Below is a small trained network, with its code and all its weights. Each question gives an input and a class and asks what happens when units are switched off, that is, made to give their printed mean instead of their output.

import numpy as np


def w(rows, s, z=0):
    codes = np.array(rows[::2]) - 128.0
    scale = np.full(codes.shape[1], s)
    scale[-1] = z or s
    return codes * scale


def norm(h):
    return h / np.sqrt((h * h).mean(-1, keepdims=True) + 1e-5)


def f(y):
    return y / 2 * (1 + np.tanh(0.7978845608 * (y + 0.044715 * y**3)))


def log_softmax(a):
    a = a - a.max(-1, keepdims=True)
    return a - np.log(np.exp(a).sum(-1, keepdims=True))


def net(x, mask):
    res = np.array(x, float).reshape(1, 5) / 4 @ E
    u = 0
    for l in range(2):
        y = f(norm(res) @ A[l][:, :-1].T + A[l][:, -1])
        res = res + np.where(mask[u : u + 4], y, B[l][:, -1]) @ B[l][:, :-1]
        u += 4
    return log_softmax(norm(res)[-1] @ U[:, :-1].T + U[:, -1])


A, B = {}, {}
E = w([
[123,254,196,152],'x0',
[68,145,9,99],'x1',
[196,112,52,196],'x2',
[74,105,159,231],'x3',
[145,161,173,202],'x4',
],0.0026)
A[0] = w([
[81,254,106,205,53],'0.n1',
[105,130,65,141,122],'0.n2',
[218,210,160,143,48],'0.n3',
[16,125,158,180,5],'0.n4',
],0.0095,0.0026)
B[0] = w([
[25,38,152,150,255],'0.n1',
[192,123,99,106,182],'0.n2',
[140,249,106,70,241],'0.n3',
[26,254,118,118,174],'0.n4',
],0.0089,0.0031)
A[1] = w([
[30,100,255,109,96],'1.n1',
[77,112,5,12,7],'1.n2',
[122,149,224,141,31],'1.n3',
[129,183,188,38,49],'1.n4',
],0.0092,0.0021)
B[1] = w([
[67,86,168,231,235],'1.n1',
[64,93,2,39,255],'1.n2',
[83,166,62,86,146],'1.n3',
[229,122,199,113,198],'1.n4',
],0.011,0.0052)
U = w([
[206,65,122,184,95],'0',
[103,116,7,35,154],'1',
[8,144,197,219,244],'2',
[254,236,213,66,4],'3',
],0.0091,0.0011)

Each question gives the input, the list of numbers given to net, and the class t.
The units are the neurons (one row each of A and B). Each row of codes is followed by its name. A weight is (code - 128) times the scale printed after its matrix; where a second scale follows, it is the last column's (A, B and U).
mask holds one flag per neuron, layer by layer. A switched-off neuron (its flag False) gives its mean, the last column of its row in B, instead of its output. The means were averaged over made-up inputs and are rounded, as every weight is.
A unit's drop is (log p(t) with every unit on - log p(t) with that unit switched off) / (log p(t) with every unit on - log p(t) with every unit switched off).
The circuit of an input: a set's keep is (log p(t) with only the set's units on - log p(t) with every unit switched off) / (log p(t) with every unit on - log p(t) with every unit switched off). Starting from all 8 units, units are removed one at a time, each time the one whose removal leaves the highest keep (on an exact tie, the one counted first), for as long as the keep stays at least 0.8.
units of the circuit, in order: the units of the circuit, biggest drop first
top k neurons: the k neurons with the biggest drops, biggest first
k most important neurons of layer l: the k neurons of layer l with the biggest drops, biggest first
drop of u: that unit's drop, to one decimal
input [-5,-5,6,-1,0], class 0: units of the circuit, in order : [1.n2 1.n1 0.n3]
input [-8,-3,7,6,3], class 0: most important neuron of layer 1 : [1.n2]
input [-7,-8,-3,-2,0], class 2: 2 most important neurons of layer 0 : [0.n3 0.n2]
input [-8,-7,2,-4,-1], class 0: units of the circuit, in order : [1.n2 0.n3]
input [-8,-1,6,2,8], class 0: units of the circuit, in order : [1.n2 1.n1]
input [3,-2,-7,-3,-5], class 0: top 4 neurons : [1.n4 0.n3 0.n1 1.n1]
input [3,8,3,-1,4], class 2: top 2 neurons : [0.n1 0.n3]
input [7,8,2,-2,0], class 2: top 2 neurons : [0.n1 1.n1]
input [-7,0,2,-1,8], class 0: units of the circuit, in order : [1.n2 1.n1 0.n3]
input [4,5,8,3,-4], class 0: units of the circuit, in order : [0.n3 0.n4]
input [-3,-8,5,0,8], class 3: top 3 neurons : [0.n1 1.n2 1.n1]
input [8,-3,2,0,-8], class 3: top 2 neurons : [0.n3 1.n4]
input [6,-4,-7,-1,-5], class 3: top 2 neurons : [1.n4 0.n1]
input [6,6,3,-1,-2], class 2: units of the circuit, in order : [0.n1]
input [8,2,6,0,-1], class 2: top 2 neurons : [0.n1 1.n1]
input [-6,-6,3,1,5], class 0: top 3 neurons : [1.n2 0.n1 1.n1]
input [-1,-2,8,4,2], class 0: top 4 neurons : [1.n2 1.n1 0.n4 1.n4]
input [-3,-4,7,-2,-1], class 0: 2 most important neurons of layer 1 : [1.n2 1.n4]
input [6,-4,-3,-3,-2], class 3: drop of 0.n3 : 0.2
input [3,6,-6,-5,6], class 2: drop of 1.n1 : 0.2
input [5,-5,-1,-6,4], class 3: most important neuron of layer 0 : [0.n3]
